Here is a tiny trained network, its code and every weight. The questions are about switching its units off for an input and a target symbol, where a switched-off unit gives its printed mean instead of its output.

import numpy as np


def w(rows, s, z=0):
    codes = np.array(rows[::2]) - 128.0
    scale = np.full(codes.shape[1], s)
    scale[-1] = z or s
    return codes * scale


def norm(h):
    return h / np.sqrt((h * h).mean(-1, keepdims=True) + 1e-5)


def softmax(a):
    e = np.exp(a - a.max(-1, keepdims=True))
    return e / e.sum(-1, keepdims=True)


def log_softmax(a):
    a = a - a.max(-1, keepdims=True)
    return a - np.log(np.exp(a).sum(-1, keepdims=True))


def net(x, mask):
    ids = ['βγζηθλξπσφψω'.index(c) for c in x.split()]
    T = len(ids)
    res = E[ids] + P[:T]
    u = 0
    for l in range(2):
        r = norm(res)
        for j in range(3):
            rows = slice(2 * j, 2 * j + 2)
            q, k, v = (r @ M[l][rows].T for M in (Q, K, V))
            z = softmax(np.where(np.tri(T) > 0, q @ k.T / 2**0.5, -1e9)) @ v
            o = O[l][rows]
            res = res + np.where(mask[u + j], z, o[:, -1]) @ o[:, :-1]
        u += 3
    return log_softmax(norm(res)[-1] @ U[:, :-1].T + U[:, -1])


Q, K, V, O = {}, {}, {}, {}
E = w([
[72,138,39],'β',
[136,125,252],'γ',
[122,178,110],'ζ',
[124,169,139],'η',
[141,145,171],'θ',
[187,103,155],'λ',
[157,163,152],'ξ',
[119,113,134],'π',
[159,13,144],'σ',
[138,141,164],'φ',
[88,133,238],'ψ',
[184,163,119],'ω',
],0.025)
P = w([
[188,66,97],'0',
[75,171,192],'1',
[73,168,186],'2',
[56,232,118],'3',
[79,163,159],'4',
[76,174,153],'5',
[78,176,137],'6',
[69,191,121],'7',
[34,254,74],'8',
],0.0054)
Q[0] = w([
[83,91,133],'0.h0',
[6,84,112],'0.h0',
[104,185,253],'0.h1',
[79,173,216],'0.h1',
[179,169,153],'0.h2',
[90,117,97],'0.h2',
],0.011)
K[0] = w([
[34,99,109],'0.h0',
[43,94,113],'0.h0',
[244,245,152],'0.h1',
[203,222,105],'0.h1',
[200,152,123],'0.h2',
[97,26,151],'0.h2',
],0.013)
V[0] = w([
[222,77,190],'0.h0',
[128,127,71],'0.h0',
[166,175,86],'0.h1',
[99,4,41],'0.h1',
[102,72,66],'0.h2',
[173,195,115],'0.h2',
],0.012)
O[0] = w([
[118,118,52,135],'0.h0',
[129,89,204,105],'0.h0',
[166,210,146,160],'0.h1',
[25,72,159,10],'0.h1',
[254,145,203,71],'0.h2',
[5,159,54,164],'0.h2',
],0.0075,0.013)
Q[1] = w([
[108,93,193],'1.h0',
[10,117,145],'1.h0',
[63,126,63],'1.h1',
[150,62,46],'1.h1',
[62,128,188],'1.h2',
[100,154,72],'1.h2',
],0.013)
K[1] = w([
[32,176,115],'1.h0',
[32,129,25],'1.h0',
[2,98,69],'1.h1',
[188,149,70],'1.h1',
[190,146,227],'1.h2',
[206,199,108],'1.h2',
],0.0093)
V[1] = w([
[162,51,125],'1.h0',
[220,67,118],'1.h0',
[188,181,227],'1.h1',
[155,148,84],'1.h1',
[115,77,144],'1.h2',
[248,85,227],'1.h2',
],0.011)
O[1] = w([
[230,175,113,56],'1.h0',
[229,113,142,79],'1.h0',
[230,225,185,132],'1.h1',
[154,81,155,157],'1.h1',
[144,140,19,40],'1.h2',
[37,254,178,1],'1.h2',
],0.0073,0.0062)
U = w([
[132,179,128,21],'β',
[172,141,170,71],'γ',
[97,50,128,246],'ζ',
[5,94,145,161],'η',
[83,164,118,38],'θ',
[193,122,202,212],'λ',
[209,143,144,5],'ξ',
[37,218,209,144],'π',
[152,75,76,94],'σ',
[132,201,229,146],'φ',
[133,113,58,82],'ψ',
[188,150,159,1],'ω',
],0.013,0.0059)

Each question gives the input, a string of symbols that net reads in full, and the target symbol t.
The units are the heads (2 rows each of Q, K, V and O). Each row of codes is followed by its name. A weight is (code - 128) times the scale printed after its matrix; where a second scale follows, it is the last column's (O and U).
mask holds one flag per head, layer by layer. A switched-off head (its flag False) gives its mean, the last column of its rows in O, instead of its output. The means were averaged over made-up inputs and are rounded, as every weight is.
A unit's drop is (log p(t) with every unit on - log p(t) with that unit switched off) / (log p(t) with every unit on - log p(t) with every unit switched off).
The circuit of an input: a set's keep is (log p(t) with only the set's units on - log p(t) with every unit switched off) / (log p(t) with every unit on - log p(t) with every unit switched off). Starting from all 6 units, units are removed one at a time, each time the one whose removal leaves the highest keep (on an exact tie, the one counted first), for as long as the keep stays at least 0.8.
circuit, biggest first: the units of the circuit, biggest drop first
unit that matters most: the unit with the biggest drop
heads that matter: for each layer, one digit per head in row order, 1 if its drop is at least 0.15 and else 0, layers parted by /
drop when u is switched off: that unit's drop, to one decimal
input θ θ θ, target ζ: circuit, biggest first : [0.h2, 1.h2]
input ω φ ζ ζ ψ ζ σ φ, target η: unit that matters most : 0.h1
input θ ψ θ θ ζ ζ ω ζ π, target λ: heads that matter : 111 / 011
input φ φ ψ θ γ γ ζ ξ, target ψ: circuit, biggest first : [0.h2, 1.h2]
input ω θ ξ θ ζ ζ η, target η: circuit, biggest first : [0.h2, 1.h0]
input ω θ β π η ζ φ θ, target η: heads that matter : 001 / 100
input θ λ φ ξ θ θ, target ψ: heads that matter : 111 / 000
input β β ζ, target φ: heads that matter : 101 / 000
input σ ω ψ β ψ π π, target λ: heads that matter : 001 / 000
input φ ω σ ψ φ θ, target ψ: circuit, biggest first : [0.h0, 1.h2]
input θ ψ γ β φ, target ζ: circuit, biggest first : [0.h0, 1.h2, 1.h0]
input ω ζ η, target η: heads that matter : 001 / 101
input β ψ ζ π η ζ, target φ: drop when 1.h1 is switched off : 0.1
input ζ ζ θ β ψ θ λ σ β, target η: circuit, biggest first : [0.h1]
input θ ζ θ, target ζ: drop when 0.h2 is switched off : 0.5
input ω ζ ζ θ, target η: drop when 0.h2 is switched off : 0.9
